poga: [171 168  76 168  78  77 105 142  79 174  75 168 185 176 116  77 132  78
 177  94 111 124 100  95  97  99 151 127  83  68  93 166  97 114 112 141
  92 133 121 125 100 128 110]
Kodi: [146 145  86 146  98  87 104 168 101 145  87 116 152 143 139 123 118  87
 147 112 139 151 118 101 103 117 153 118 106  80 100 141 114 109 107 165
  97 159 149 154 120 156 137]
maba: [ 91  91 116  91 134 116 119 164 136  88 117 100  88  93 154  99 102 137
  88 143 153 159 146 126 125 138  94  99 138 120 126  89 142 113 126 167
 111 160 155 158 149 161 151]
Lize: [155 148  76 149  82  63 109 180  74 160  62 113 154 188 132 157 122  76
 154  94 157 180 105  99 105 105 143 113 103  62  93 150 113 126 114 188
  79 179 152 169 108 156 133]
mog: [136 137 179 137 167 177 156 103 167 137 178 157 133 133 123 147 153 166
 136 145 130 116 140 156 156 144 146 167 161 182 157 140 108 154 156 101
 172 111 123 116 137 110 135]
find: [ 91  91 116  91 134 116 119 164 136  88 117 100  88  93 154  99 102 137
  88 143 153 159 146 126 125 138  94  99 138 120 126  89 142 113 126 167
 111 160 155 158 149 161 151] | maba
find: [171 168  76 168  78  77 105 142  79 174  75 168 185 176 116  77 132  78
 177  94 111 124 100  95  97  99 151 127  83  68  93 166  97 114 112 141
  92 133 121 125 100 128 110] | poga
find: [155 148  76 149  82  63 109 180  74 160  62 113 154 188 132 157 122  76
 154  94 157 180 105  99 105 105 143 113 103  62  93 150 113 126 114 188
  79 179 152 169 108 156 133] | Lize
count mog: [167] | 3
count poga: [77] | 2

zof: [ 64 128 107 125 127 131 134 117 126 112 126 132 106 118 113 128 131 128
 156 110 126 148 128 131 124 131 123 137 131 136 116 133 127 136 154 128
 143 126 126 129 133 136]
Kuves: [147 122 113 132 123 129 127 120 131 127 129 140 134 153 142 126 120 131
 119 112 115 150 129 123 136 140 114 116 120 131 137 129 128 124 145 130
 116 147 131 124 139 124]
maba: [124 131 148 125 137 146 106 128 128 133 132 123 118 107 135 136 131 116
 141 128 129 134 129 106 133 130 115 110 131 130 124 114 133 134 131 126
 118 148 126 139 115 136]
poga: [111 125 167 132 110 126 132 126 128 126 130 153 126 147 134 129 132 143
 101 131 114 132 124 128 130 133 108 134 125 132 118 132 126 123 128 117
 125  90 135 118 141 135]
Gube: [124 131 148 125 137 146 106 128 128 118 132 123 118 107 135 136 134 116
 141 134 129 134 129 106 133 130 115 110 131 130 124 114 133 134 131 114
 127 140 114 119 114 123]
Lize: [153 135 114 130 156 130 168 118 128 136 115 121 120 104 131 130 127 133
 102 138 131 109 126 117 130 131 127 132 137 127 140 126 130 129 137 126
 129 139 119 135 132 132]
Taze: [140 129 136 129 103 132 123 133 130 133 127 137 146 109 127 122 126 119
 149 137 118 135 124 125 112 130 148 108 132 121 112 132 128 144 130 133
 120 110 134 139 110 135]
bafa: [ 91 129 117 119 112 135 167 131 126 116 115 153 158 134 127 135 123 108
 141 123  96 142 133 131 160 126 146 117 140 122 143 133 125 137 140 120
 121 152 112 120 131 131]
tags:
[148] -> j_3
[126] -> j_41
[149] -> j_618
[100] -> j_464
[102] -> j_157
[103] -> j_69
[101] -> j_375
[141] -> j_9
key poga 19:  | j_375
find: [124 131 148 125 137 146 106 128 128 118 132 123 118 107 135 136 134 116
 141 134 129 134 129 106 133 130 115 110 131 130 124 114 133 134 131 114
 127 140 114 119 114 123] | Gube
count Gube: [133] | 2

Kodi: [122 117 128 145 122 140 144 129 118 136 138 128 145 126 148 149 125 110
 145 126 130 125 149 103 134 115 147 131 154 118 122 135 126  98 119  96
 114 118 158 109 101 135 118 129 102 115 122 119 128 163 140 134 136 132
  98 136 116 139 135]
zof: [117 106 131 119 142 142 122 135  88 116 138 119 115 139 141 123 118 128
 116 137 112 116 140  78 132 116 135 101  97 127 138 111 114 151 137 136
 134 127 130 129 131 111 147 153 126 118 144 112 105 102 149 126 151 133
 150 100 144 138 142]
Kuves: [140 125 154 112 108 127 113 131 134 125 119 123 146 140 116 132 134 108
 146 124 148 116 116  97 147 119 124 133 148 118 124 137 133  87 159  99
  96 118 116 125 123 137 137 116 112 140 146 132 136 118 128 117 129 113
 110 146 121 111 145]
ziz: [134 128 141 107 150 159 114 123 122 133 130 124 100 152 139 133 126 133
 104 123 117 105 106 129 126 136 111 141 116 111 127 115 136 148 154 114
 116 111 132 108 133 115 115 114 136 130 113 113 134 119 129 120 117 119
 155 124 168 145 116]
Gube: [132 109 140 114 112 117 120 136 119 116 110 125 139 138 142 138 130 107
 145 129 149 140 116  75 152 117 134 115 146 125 130 123 131  84 154 111
 110 125 111 129 121 123 127 141 102 142 157 122 128 119 130 135 136 113
 102 144 120 106 154]
bafa: [127 126 131 116 124 113 109 131 118 102 125 130 130 136 125 131 134 117
 140 129 143 135 121  98 151 119 129  99 129 132 128 116 136  98 150 125
 125 132  90 138 129 116 116 148 112 148 158 126 136 109 125 138 142 101
 124 138 111  91 150]
find: [134 128 141 107 150 159 114 123 122 133 130 124 100 152 139 133 126 133
 104 123 117 105 106 129 126 136 111 141 116 111 127 115 136 148 154 114
 116 111 132 108 133 115 115 114 136 130 113 113 134 119 129 120 117 119
 155 124 168 145 116] | ziz
find: [122 117 128 145 122 140 144 129 118 136 138 128 145 126 148 149 125 110
 145 126 130 125 149 103 134 115 147 131 154 118 122 135 126  98 119  96
 114 118 158 109 101 135 118 129 102 115 122 119 128 163 140 134 136 132
  98 136 116 139 135] | Kodi

maba: [105 111 108 116 106 108 140  90 108 110 141 148]
Kuves: [137 100 111 129 136 115 143 142 141 134  93  60]
mog: [161  99  93 158 150 127 127 126 165  87 158 143]
gone Kuves: [141 100 111 115 142 143 137  93  60 129 134] | [136]
key -> tag
[128] -> j_133
[158] -> j_364
[159] -> j_128
[129] -> j_811
[141] -> j_732
[130] -> j_512
[142] -> j_879
key Kuves 4:  | j_811
count mog: [126] | 1
count maba: [106] | 1
gone maba: [108 110  90 141 105 116 108 148 108 111 106] | [140]
find: [105 111 108 116 106 108 140  90 108 110 141 148] | maba
again maba:  | [108]

poga: [132 130 127 127 136 130 128]
zof: [129 118 125 132 125 128 125]
mog: [133 135 129 128 120 125 129]
Lize: [132 123 134 123 134 125 125]
Taze: [133 124 133 133 125 131 130]
bafa: [135 130 134 122 126 124 138]
Kuves: [128 132 127 127 119 127 131]
Gube: [119 139 160 139 139 108 139]
kavit: [136 133 132 126 116 123 133]
maba: [135 127 127 123 130 130 137]
ziz: [126 132 129 136 130 122 132]
count Lize: [123] | 2
again Kuves:  | [127]
count Gube: [138] | 0
key -> tag
[129] -> j_58
[133] -> j_951
[131] -> j_165
[130] -> j_760
[137] -> j_953
key Taze 7:  | j_760
find: [136 133 132 126 116 123 133] | kavit
count poga: [128] | 1
again kavit:  | [133]

Taze: [149 177 131  71 131]
kavit: [112 157 137 178 120]
zof: [117 154 138 172 124]
succ: [177] | [131]
key -> tag
[112] -> j_665
[150] -> j_891
[149] -> j_648
[148] -> j_291
[111] -> j_708
key Taze 1:  | j_648
again Taze:  | [131]

maba: [138 112  98 130 143 103]
poga: [135 113 114 106 146 109]
bafa: [ 96  88 114 107  85 193]
Kodi: [148  86 113 164 159 116]
ziz: [143 109 135 120  90 112]
zof: [185  86 131 144 174 165]
Gube: [ 97 103 134 128 105 160]
mog: [152 133 133 107  88 124]
kavit: [134 111 141 153 111 114]
Lize: [153 170 142  80 136 104]
Taze: [ 93 133 137 132  91 138]
again kavit:  | [111]
Table of tags by key:
[138] -> j_767
[107] -> j_24
[131] -> j_862
[132] -> j_737
key Taze 4:  | j_737
gone poga: [109 113 106 135 146] | [114]
succ: [148] | [86]

Lize: [174 166 165 165 143 179 174 166 108]
Gube: [146 165  75 184 124 124 185 184 124]
mog: [137 148 119 130 141 182  91 185 185]
Kodi: [105 130  96  89 113 173 107 155 187]
zof: [176 164 117  78 187 146  76 102 125]
again mog:  | [185]
count Lize: [165] | 2
count Gube: [184] | 2
key -> tag
[184] -> j_616
[146] -> j_836
[155] -> j_694
[102] -> j_622
key zof 8:  | j_622
succ: [164] | [117]

Lize: [106 131 137 143 139 126 130 100 157  88 103 149 121 121 183 113 114 101
 157 116 102]
poga: [159 129 123 109 114 111 128 146  86 174 160 106 132 134  93 127 134 149
 107 136 147]
bafa: [138 162  95 117 143 123 134 110  96 115 126 137 162 143 117 108  96  78
 135 108 106]
Gube: [131 157 150 110 143 149 154 119  97 105 120 124 154 154  80 115 120  95
 127 127  99]
maba: [129 146 151 134 139 102 130  98 119 107 117 151 130 130 102  96 102 105
 102  99 131]
kavit: [100 123 138 150 122 149 122 107  97  68  97 144 121 122 122 122 124 106
 152  97 110]
Taze: [136 153 100 111 142 134 151 117  91 105 125 128 164 156  96 106 113 101
 129 114 100]
count maba: [150] | 0
tags:
[133] -> j_218
[111] -> j_46
[102] -> j_580
[134] -> j_619
[148] -> j_568
[120] -> j_300
[149] -> j_357
[101] -> j_666
[112] -> j_713
[126] -> j_229
key Gube 6:  | j_357
count kavit: [122] | 5
gone maba: [130 139 129 130 146 134 130 151  98 131  96 102  99 102 105 102 102 107
 151 117] | [119]
find: [100 123 138 150 122 149 122 107  97  68  97 144 121 122 122 122 124 106
 152  97 110] | kavit
find: [138 162  95 117 143 123 134 110  96 115 126 137 162 143 117 108  96  78
 135 108 106] | bafa

Lize: [115 134 132 120 136 134 120 118 135 134 122 135 120 135 134 119 132 134
 133 134 134 120 131]
bafa: [195  81  95 176  93  89 176 183  98  89 171  95 170  93  89 177  95  87
  81  84  83 183  85]
Taze: [113 143 137 117 136 139 116 114 134 140 115 134 117 136 139 116 138 139
 141 141 141 113 141]
poga: [195  81  95 176  93  89 176 183  98  89 171 143 109 143 144 108 140 144
 143 145 145 106 143]
maba: [141 118 121 138 122 120 137 139 122 120 137 123 137 122 120 138 122 120
 117 119 118 139 118]
ziz: [176  94 108 161  99  97 163 170 107  94 162  99 158 101 100 163 102  99
 103  97 100 168 103]
Gube: [156 116 119  90 111 114 148 149 115 114 143 107 143 111 116 147 117 113
 117 114 116 148 118]
mog: [ 86 157 145  99 153 154  98  92 147 157  99 153 102 152 152  98 150  87
 150 155 152  93 149]
gone mog: [152  92 153 150 147 157 155  98 149 152 157 145  87 150 102  99 154  98
 153  99 152  93] | [86]
count poga: [88] | 0
Table of tags by key:
[94] -> j_212
[143] -> j_385
[93] -> j_386
[108] -> j_688
[95] -> j_909
key ziz 2:  | j_212
find: [115 134 132 120 136 134 120 118 135 134 122 135 120 135 134 119 132 134
 133 134 134 120 131] | Lize
find: [ 86 157 145  99 153 154  98  92 147 157  99 153 102 152 152  98 150  87
 150 155 152  93 149] | mog

maba: [ 89 161  89  89  89 164]
kavit: [146 122 161  92 106 150]
mog: [147 113 190 114 110 168]
again maba:  | [89]
find: [147 113 190 114 110 168] | mog

mog: [ 69  70 186 179  75 179 179 179 187 179]
Gube: [ 71  68 186 176  81  74 184  80 178  75]
Kodi: [ 69  76 181 181  81  71 180  68 180  81]
gone Gube: [186 178 184  81  74 176  71  68  75] | [80]
gone Gube: [ 81 184  80  74  75 176  71 186  68] | [178]
again mog:  | [179]
gone Kodi: [181 180  81 180  68 181  81  71  76] | [69]

